Below are the code and all the weights of a small trained network. Each question names an input and a class and asks about switching units off, where a switched-off unit gives its printed mean instead of its output.

import numpy as np


def w(rows, s, z=0):
    codes = np.array(rows[::2]) - 128.0
    scale = np.full(codes.shape[1], s)
    scale[-1] = z or s
    return codes * scale


def f(y):
    return y / 2 * (1 + np.tanh(0.7978845608 * (y + 0.044715 * y**3)))


def log_softmax(a):
    a = a - a.max(-1, keepdims=True)
    return a - np.log(np.exp(a).sum(-1, keepdims=True))


def net(x, mask):
    res = np.array(x, float).reshape(1, 4) / 4 @ E
    y = f(res @ A[0][:, :-1].T + A[0][:, -1])
    res = res + np.where(mask, y, B[0][:, -1]) @ B[0][:, :-1]
    return log_softmax(res[-1] @ U[:, :-1].T + U[:, -1])


A, B = {}, {}
E = w([
[137,108,254],'x0',
[246,189,194],'x1',
[121,240,77],'x2',
[27,192,156],'x3',
],0.0049)
A[0] = w([
[108,155,83,156],'neuron 1',
[53,151,169,70],'neuron 2',
[114,168,209,111],'neuron 3',
[2,72,50,85],'neuron 4',
[96,90,44,113],'neuron 5',
[95,62,203,139],'neuron 6',
[135,105,137,64],'neuron 7',
[108,71,186,118],'neuron 8',
[129,118,129,89],'neuron 9',
[129,114,133,94],'neuron 10',
[114,67,139,64],'neuron 11',
[132,116,131,98],'neuron 12',
[34,100,59,68],'neuron 13',
[185,93,69,80],'neuron 14',
[71,157,124,126],'neuron 15',
[130,148,131,153],'neuron 16',
[138,94,144,77],'neuron 17',
[68,144,162,86],'neuron 18',
[129,186,206,1],'neuron 19',
[133,169,130,205],'neuron 20',
[171,92,124,60],'neuron 21',
[115,69,130,53],'neuron 22',
[138,111,129,72],'neuron 23',
[121,76,175,113],'neuron 24',
[129,147,128,170],'neuron 25',
[125,112,128,80],'neuron 26',
[182,99,80,81],'neuron 27',
[94,138,93,61],'neuron 28',
],0.016,0.0054)
B[0] = w([
[94,79,130,178],'neuron 1',
[133,206,80,157],'neuron 2',
[103,75,34,186],'neuron 3',
[17,102,200,255],'neuron 4',
[126,67,40,197],'neuron 5',
[169,134,255,220],'neuron 6',
[164,125,156,115],'neuron 7',
[155,124,219,189],'neuron 8',
[146,124,135,114],'neuron 9',
[146,125,139,118],'neuron 10',
[162,58,137,144],'neuron 11',
[143,130,138,118],'neuron 12',
[56,93,187,208],'neuron 13',
[158,195,75,166],'neuron 14',
[109,191,136,162],'neuron 15',
[103,125,120,146],'neuron 16',
[162,126,169,128],'neuron 17',
[135,187,97,147],'neuron 18',
[189,28,56,155],'neuron 19',
[54,138,106,192],'neuron 20',
[148,177,154,134],'neuron 21',
[164,62,125,137],'neuron 22',
[156,133,141,113],'neuron 23',
[150,129,208,174],'neuron 24',
[96,133,119,155],'neuron 25',
[155,111,135,114],'neuron 26',
[152,197,93,156],'neuron 27',
[120,117,154,133],'neuron 28',
],0.042,0.0059)
U = w([
[51,151,142,201],'0',
[182,104,186,112],'1',
[190,254,97,169],'2',
[148,163,119,9],'3',
[128,163,2,122],'4',
],0.0047,0.013)

Each question gives the input, the list of numbers given to net, and the class t.
The units are the neurons (one row each of A and B). Each row of codes is followed by its name. A weight is (code - 128) times the scale printed after its matrix; where a second scale follows, it is the last column's (A, B and U).
mask holds one flag per neuron, in row order. A switched-off neuron (its flag False) gives its mean, the last column of its row in B, instead of its output. The means were averaged over made-up inputs and are rounded, as every weight is.
A unit's drop is (log p(t) with every unit on - log p(t) with that unit switched off) / (log p(t) with every unit on - log p(t) with every unit switched off).
The circuit of an input: a set's keep is (log p(t) with only the set's units on - log p(t) with every unit switched off) / (log p(t) with every unit on - log p(t) with every unit switched off). Starting from the 12 units with the biggest drops (on a tie, the unit counted first), units are removed one at a time, each time the one whose removal leaves the highest keep (on an exact tie, the one counted first), for as long as the keep stays at least 0.8.
units of the circuit, in order: the units of the circuit, biggest drop first
unit that matters most: the unit with the biggest drop
top k neurons: the k neurons with the biggest drops, biggest first
drop of u: that unit's drop, to one decimal
input [-1,2,1,-4], class 2: units of the circuit, in order -> (neuron 4; neuron 13)
input [-2,-4,-2,-8], class 4: units of the circuit, in order -> (neuron 5; neuron 14)
input [4,-5,6,-8], class 2: top 3 neurons -> (neuron 4; neuron 3; neuron 13)
input [-2,7,-1,-3], class 2: top 2 neurons -> (neuron 4; neuron 5)
input [4,2,1,-2], class 1: units of the circuit, in order -> (neuron 4)
input [-3,5,5,7], class 4: units of the circuit, in order -> (neuron 4; neuron 6)
input [0,2,4,5], class 4: units of the circuit, in order -> (neuron 4; neuron 6)
input [7,6,-3,8], class 4: top 2 neurons -> (neuron 3; neuron 19)
input [-1,3,4,5], class 4: top 3 neurons -> (neuron 4; neuron 6; neuron 13)
input [2,0,7,5], class 4: top 2 neurons -> (neuron 4; neuron 6)
input [3,2,-1,-2], class 1: drop of neuron 2 -> 0.1
input [1,-4,-3,-2], class 1: drop of neuron 14 -> 0.0
input [5,-2,-7,8], class 1: drop of neuron 6 -> 0.2
input [4,-7,-8,5], class 1: unit that matters most -> neuron 6
input [3,0,-2,6], class 2: drop of neuron 2 -> 0.2
